Rows and roughly how far along a hidden order each lies, from 0 to 15:
(in the rows, 100 means zero)
[ 49  51 135 115 116 163 105 101 127  42 100  71 124 102  75  69 129 111
  84 165  90 100  86  90  45 104  97  92 102 127  95 118 110 105  99 108
 114 114  85 126  66  47 100 127  91  82 128  65 109  99] | 5
[ 55  90 102  67  92 106 101  98 106  95 105 121  79  90  76 116 148  79
 115 171 139 102 113  84  96 128  94  89 105  60  91  70  84  90  86  93
 122 110  88  93  68  49  96 100 112 120 124 107  79  88] | 15
[149 135  86  95  83 148  70  95  75  80  81 107 123  94  67 115  57 117
 130 114 102  97  94 112  56 119 109  86  35  94 102  67 110 110  79  96
  87  89  95  98  56  95 113 106 101 105 117 113 106 108] | 0
[ 78 111 116 110  88 141  87  95  90  76 104 115 113 143  85  67 120 154
  52 138 115  95  96  93  71 101  96  87  96  84  97  44  96  97  75 110
  94 108  96 108  58 102 103 105 151 102 108  77  77 103] | 0
[143 137  78  99  64 151  91 116  67 109  84  77 109 110  72 145   0  84
 169  79  93 108  88 100  53 115 123  95  39 102 109 115 120 116  99  95
  82  79 100  94  89 109 108 117  86  87 103 126 137 116] | 1
[ 63 104 125 107  80 138  86  76 105  54 120 122 102 132  68  66 112 143
  87 161 125 103  83  89  80  87  94  89 139  75 107  52  89  92  82 109
  99 112  93 121  52  99 101 106 103  85 104  58  45 101] | 2
[ 66  64 105  72 138 108  70 107  86 102  79 141  86  71  80 135 200  92
  96 165 124  92 102  96  99 150  82  81  41  69  79  50 101 106  76  87
  93 113  91 104  89  82 102  90 128 148 153 108  85  78] | 15
[ 30  39 139 128 100 169 122 108 127  55 108  60 125 136  83  51 105 121
  62 134  93 102  85  82  28  86 100  97 122 134  97 116 109  99 105 116
 118 112  87 124  59  55  96 134 103  65 114  65 118 107] | 1
[ 69  94 109 103  80 130  95 106  82 103  99  97  99 136  78  98  98 118
  90 120 115 100  93  88  75 107 103  90  94  86  98  77 100 100  86 104
  92 101  98 104  83 104 101 112 131 101 109  90  93 105] | 3
[116 156  90  97  40 149  90  84  81  83 112 106 105 130  57 106   9 122
 144 119 115 108  90  97  66  93 116  95 111  75 117  73  96  97  91 104
  99  88  97 101  61  98 106 113  83  81  85  93  77 113] | 0
[107  79 104  99 111 123  77  99  86  66  77 124 120 107  91  86 166 143
  54 139 113  86 109 105  65 127  89  82  35  85  84  26 102 103  68 101
  99 106  93  97  52  76 111 101 166 124 137 102  98  97] | 3
[ 79  85 121 117  80 152 109 101 107  71 105  84 114 143  77  71  75 133
  77 128 101 104  91  88  56  90 104  94 110 109 103  98 104  98  95 112
 107 102  93 112  67  79 100 124 111  78  96  72 105 110] | 0
[ 81 111 110  99  73 143  88  85  93  76 108 118 106 128  71  80 101 141
  93 149 118 100  96  92  77 101  99  91 113  72 102  49  91  93  79 107
 101 103  95 105  56  95 104 109 122  95 103  89  63 103] | 2
[ 59 111 113  94  56 134  99  79 103  85 127 126  90 146  67  77  85 134
  96 162 132 105  96  84  92  92  98  94 145  52 107  65  79  85  85 109
 111 107  93  98  73  97  98 102 115  88  99  70  48 100] | 5
[105 101  94 108  85 144  90 113  75 102  83  89 110 118  83 115  54 108
 119  98  99 102  90  99  54 113 110  90  62 100  99  84 115 112  87 101
  84  90  99  99  86 111 106 115 109  96 111 105 119 113] | 1
[119 122  86  95  83 142  79 112  69 109  83 103 102 111  71 139  51  95
 145 127 103 103  90  99  61 119 112  88  46  87 101  83 113 113  88  95
  78  87 100  97  90 117 108 109 100 102 119 115 115 108] | 3
[ 73  68 125 122  89 177 117  97 125  41 107  55 138 114  76  55  80 121
  85 140  88 102  95  91  28  90 106  99 111 134 100 116 110 101 101 112
 123 104  84 117  43  29 103 132  92  63 113  68 124 109] | 0
[120 126  84 103  75 146  80 120  49 127  82 102  95 136  77 140  21  99
 137  69 102 103  83  95  67 115 115  90  48  88 103  76 114 114  88  97
  67  84 106  97 114 150 106 109 111 100 101 113 116 113] | 0
[ 47  63 124 114  95 141 102 107  96  81  95 101 108 138  86  72 132 135
  48 136 107  96  93  85  67 106  94  89  94 106  90  65 102 100  84 109
  94 109  93 113  77  94 100 117 144  96 119  71 100 101] | 2
[ 49  87  94  83  84 132 106 120  83 127  96  97  80 116  81 135  93  67
 127 120 119 105  98  81  91 125 109  96  74  74  95 103 101 102 100  93
 101  98  97  93 114  84  98 111 102 109 114 113 112  99] | 11
[ 57  96 110  86  76 124 100  89 105  85 115 122  88 117  73  98 123 118
 101 167 131 103 102  86  94 111  96  90 121  66 100  61  84  89  86 102
 115 107  91 103  57  75  98 105 110 103 111  88  54  96] | 9

New part:
[104 102  83  96  97  99  94 101  98 106  78 108  97 105  94  93 109 106
  90  97  93  96 116  99 102  90 112 110  95 110  99  84  92  94  96 102
  94  98 129  96 113   0 101 102 100 129  93 107  96 102 102  97  91  99
  97  92  80  96 101 111 117  95  41 102  93 103  91  97  89 117  99 105
 108  90  90 100 113 102 102 104 110  94 100 103  84  74 101 111  93 102
  81  81  94  91 104 121  99  99 103 103 104 103 116 105 103  99 103  95
 100  95 105 127 113 105 110 100 101 106 101  98 115 105  83 112  99  78
  91  97  95 100] | 10
[103  98  82 101 111  98  99 102  94 109  76  94 102  91  72  98 112 111
  93 105 101 102 112 108 105  90 102 106  95 110 109  92 102 102  96  99
  85 101 105  98 105  93 107  89  97 107  92  98  99  95  99 106  88 100
  96  96  87  91 106 108 104 100  51 103 111 107  86  95  90 112 101 104
 103  86  84  98 111 106 100 107 114  90  96  98 100  82  99 102  94 103
  80  80  96  95 109 113 100 106 120 113  96 108 103 111  99 101  96  99
 107  96 106 122 118 110 105  94  98 104  93  98 120  95  92 103 101  89
  92  90  98 100] | 14
[102 105  97  88  84 103  87  98 111  99  79 147  89 136 137  84 101 101
  90  82  68  80 124  80  98  86 121 115  95  99  78  75  74  74  94 122
 112  89 178  99 127  64  87 112 110 184  90 121  90 117 107  94  98  96
  94  78  63 108  93 118 145  87  78 100  50  90 108 100  78 126  99 101
 114  98 106 101 107  89 100 100 100 103 107 115  60  58 103 125  91 101
  85  81  90  91  98 111  89  81  70  75 113  92 136  87 103  97 121  84
  85  92  99 124 136  88 122 111 108 114 131  97 102 121  62 123  97  67
  86 114  92 104] | 0
[104 101  66 102 110 100 101 103  91 111  72  89 105  91  70  99 112 114
  94 106 103 103 110 106 106  91 104 110  94 109 113  94 103 102  97  92
  83 100 103  96 102  96 109  91  95  99  88  97 100  95  98 106  87 102
  97  96  89  93 111 108 109 101  44 102 118 107  82  92  93 109 100 106
 103  84  83 101 114 107 103 108 116  93  96  97 103  80  98 102  93 103
  82  81  98  94 110 116 104 109 121 114  97 109 104 111 100 101  98  97
 112  97 106 122 111 108 108  93  96 103  88  97 127  94  94 103 102  84
  95  88  97 102] | 15
[107 105  58  96 100 100  92 103  95 113  52 111  99 108  82  87 117 122
  84  96  86  99 128  97 106  80 120 122  88 113 103  72  87  88  92 109
  86  94 155  93 120  74 104 101  99 151  82 113  94 104 102  99  83  99
  93  81  63  93 108 122 134  92  11 103  91 105  79  91  79 130  99 109
 114  78  82 101 125 103 104 110 120  91 100 106  80  50 100 120  83 104
  61  60  91  84 111 128  98 100 107 103 107 108 129 108 104  99 108  89
 104  91 108 145 129 105 121  99 100 113 107  94 138 110  71 120 100  58
  81  91  91 103] | 8
[103 105  99  91  86 100  88  99 105 100  81 129  92 123 120  89 104 103
  89  86  81  88 120  89  99  88 120 113  94 106  83  78  80  85  95 114
 106  94 159  95 120  74  93 114 106 166  94 118  92 112 106  90  96  97
  96  83  70 102  95 114 131  89  71 101  63  95 102  99  84 125  97 103
 112  95 101 101 110  95 101 100 103 100 105 110  69  65 103 120  91 101
  79  82  92  90  99 111  94  89  79  87 112  96 128  95 106  97 112  90
  87  93 101 123 116  95 115 108 106 110 121  97 109 116  73 122  97  70
  86 108  92 102] | 3
[100 101  87 102 102 103 103 101  97 105  91  97 102 100  99  99 101 104
 102 101 100 102 102  97 101  99 101 106  98  95  99 101 102  99 100 100
  96  98 106 100 100 104 103  97 100  95  95 100 101 100  98 105  98 101
  99 100  98 102 106 103 106 101  92  99 105 100  94  96 102 100 101 101
 101  93  96 102 105 100 102 104 102 103  99  99 103  96  98  99  98 101
  95  93 102 100 102 106 101 102 103  99  98 103  99  99  98 100 102  96
 105 100 100 100 105  95 102  99  98 101 100  98 107  98 101  99 101  95
  98  97  99 104] | 13
[100 107  89 104  94 104 104 102  96 106  94  92 106 102 103  98  96 103
 103  99 103 107  95  94 102 101 100 110  97  93 103 101 100 102 101  98
  99  96 113  98  98 102 102 109 102  89  96 102 102 101  98  98  99 102
 102  97  96 106 109 101 110 102 102  96 109  95  95  95 111  90 100 101
 101  96  98 105 103  99 106 102 100 108 101 100  99  96  98  98  96 100
 102  94 107  99 100 104 106 104  91  96 104 103 102  96 101  99 107  94
 106 101  99  99  86  89 100 100  96 101  99  98 105 102 110 102 101  87
 103  97  99 106] | 12
[100 105 104  96  89 105  97 100 104 101  93 120  97 118 125  91  97 101
  99  90  85  94 107  85 100  97 112 110  96  93  90  90  86  88  98 112
 107  92 142 100 112  85  94 110 105 133  94 112  96 110 102  98 100  99
  98  88  85 109 101 106 129  94  98  98  77  92 102  97  96 106  99 101
 106  97 105 103 102  93 102 101  98 108 104 106  80  78 100 112  94 101
  96  88  99  97  98 106  96  91  81  85 108  97 114  90 101  98 115  89
  95  96  98 106 111  87 110 105 102 107 116  97 101 111  86 111  99  78
  92 106  96 106] | 6
[107 100  69  99 108  96  94 103  91 110  69  93 100  91  65  96 117 116
  87 104 101 101 119 109 106  86 110 111  93 118 111  85  99 100  94 100
  82 101 103  94 108  89 108  93  95 120  91 103  98  96 101  99  85 100
  95  94  79  86 105 114 110  96  22 104 108 111  80  93  86 122  99 108
 107  82  78  99 119 109 102 108 119  87  97  99  95  68 100 108  89 103
  65  72  93  88 111 120 101 108 121 117 100 109 120 115 103 100  96  99
 107  94 109 135 116 116 111  95  99 105  90  97 131  98  85 108 101  79
  88  89  95  98] | 13
